Below is a small trained network, with its code and all its weights. Each question gives an input and a class and asks what happens when units are switched off, that is, made to give their printed mean instead of their output.

import numpy as np


def w(rows, s, z=0):
    codes = np.array(rows[::2]) - 128.0
    scale = np.full(codes.shape[1], s)
    scale[-1] = z or s
    return codes * scale


def norm(h):
    return h / np.sqrt((h * h).mean(-1, keepdims=True) + 1e-5)


def f(y):
    return y / 2 * (1 + np.tanh(0.7978845608 * (y + 0.044715 * y**3)))


def log_softmax(a):
    a = a - a.max(-1, keepdims=True)
    return a - np.log(np.exp(a).sum(-1, keepdims=True))


def net(x, mask):
    res = np.array(x, float).reshape(1, 2) / 4 @ E
    u = 0
    for l in range(4):
        y = f(norm(res) @ A[l][:, :-1].T + A[l][:, -1])
        res = res + np.where(mask[u : u + 6], y, B[l][:, -1]) @ B[l][:, :-1]
        u += 6
    return log_softmax(norm(res)[-1] @ U[:, :-1].T + U[:, -1])


A, B = {}, {}
E = w([
[131,136,168,253],'x0',
[186,73,177,139],'x1',
],0.0027)
A[0] = w([
[132,138,205,161,197],'L0N0',
[81,151,94,103,149],'L0N1',
[171,12,136,212,220],'L0N2',
[136,93,86,106,220],'L0N3',
[153,60,112,144,254],'L0N4',
[77,162,255,105,213],'L0N5',
],0.0058,0.00087)
B[0] = w([
[3,106,147,72,175],'L0N0',
[205,213,166,238,176],'L0N1',
[195,154,207,26,250],'L0N2',
[80,151,178,26,169],'L0N3',
[84,57,176,62,170],'L0N4',
[83,146,156,154,145],'L0N5',
],0.0034,0.0025)
A[1] = w([
[174,155,224,153,32],'L1N0',
[142,242,105,108,127],'L1N1',
[131,92,92,45,253],'L1N2',
[200,219,192,64,216],'L1N3',
[91,155,202,252,156],'L1N4',
[52,96,153,219,146],'L1N5',
],0.0046,0.0005)
B[1] = w([
[102,85,115,103,170],'L1N0',
[113,116,34,75,202],'L1N1',
[67,196,234,205,215],'L1N2',
[36,55,148,4,251],'L1N3',
[164,201,116,73,218],'L1N4',
[120,188,119,82,154],'L1N5',
],0.0037,0.0023)
A[2] = w([
[144,34,179,66,254],'L2N0',
[91,114,137,141,57],'L2N1',
[76,103,110,125,99],'L2N2',
[137,74,78,116,228],'L2N3',
[91,153,120,133,115],'L2N4',
[220,207,70,253,156],'L2N5',
],0.0062,0.00068)
B[2] = w([
[126,143,252,114,254],'L2N0',
[119,105,82,143,125],'L2N1',
[196,173,126,162,136],'L2N2',
[77,164,127,129,125],'L2N3',
[39,204,94,102,142],'L2N4',
[48,202,238,56,173],'L2N5',
],0.0034,0.0043)
A[3] = w([
[140,67,168,167,111],'L3N0',
[99,114,134,82,250],'L3N1',
[143,131,35,116,23],'L3N2',
[91,155,10,143,87],'L3N3',
[117,143,68,87,145],'L3N4',
[206,100,255,155,159],'L3N5',
],0.0078,0.0018)
B[3] = w([
[126,72,186,129,139],'L3N0',
[124,218,102,169,214],'L3N1',
[154,106,134,211,132],'L3N2',
[159,2,146,151,172],'L3N3',
[164,141,119,135,162],'L3N4',
[118,34,152,159,255],'L3N5',
],0.0069,0.0053)
U = w([
[75,44,248,121,116],'0',
[148,77,62,176,13],'1',
[79,229,117,114,248],'2',
],0.012,0.0012)

Each question gives the input, the list of numbers given to net, and the class t.
The units are the neurons (one row each of A and B). Each row of codes is followed by its name. A weight is (code - 128) times the scale printed after its matrix; where a second scale follows, it is the last column's (A, B and U).
mask holds one flag per neuron, layer by layer. A switched-off neuron (its flag False) gives its mean, the last column of its row in B, instead of its output. The means were averaged over made-up inputs and are rounded, as every weight is.
A unit's drop is (log p(t) with every unit on - log p(t) with that unit switched off) / (log p(t) with every unit on - log p(t) with every unit switched off).
The circuit of an input: a set's keep is (log p(t) with only the set's units on - log p(t) with every unit switched off) / (log p(t) with every unit on - log p(t) with every unit switched off). Starting from the 12 units with the biggest drops (on a tie, the unit counted first), units are removed one at a time, each time the one whose removal leaves the highest keep (on an exact tie, the one counted first), for as long as the keep stays at least 0.8.
circuit, biggest first: the units of the circuit, biggest drop first
unit that matters most: the unit with the biggest drop
top k neurons: the k neurons with the biggest drops, biggest first
top k neurons in layer l: the k neurons of layer l with the biggest drops, biggest first
drop of u: that unit's drop, to one decimal
input [0,-7], class 2: circuit, biggest first => L3N5
input [-6,-4], class 1: top 2 neurons in layer 2 => L2N0, L2N5
input [-1,-7], class 1: top 2 neurons in layer 1 => L1N1, L1N2
input [-3,-1], class 2: top 2 neurons => L1N3, L0N3
input [-1,-4], class 1: top 4 neurons => L1N1, L2N0, L1N2, L3N3
input [-6,-3], class 2: top 3 neurons => L3N5, L0N3, L1N3
input [-5,-5], class 1: top 3 neurons => L0N2, L3N3, L2N0
input [1,-7], class 2: top 4 neurons => L2N5, L0N2, L1N3, L0N1
input [4,-4], class 2: top 2 neurons => L2N5, L1N3
input [-6,-7], class 1: top 2 neurons => L0N2, L3N3
input [-6,1], class 2: top 2 neurons => L3N3, L0N2
input [5,-8], class 2: drop of L2N5 => 1.6
input [-3,-7], class 1: drop of L3N3 => 0.2
input [-2,-7], class 1: unit that matters most => L1N1
input [-8,1], class 2: drop of L3N5 => 0.1
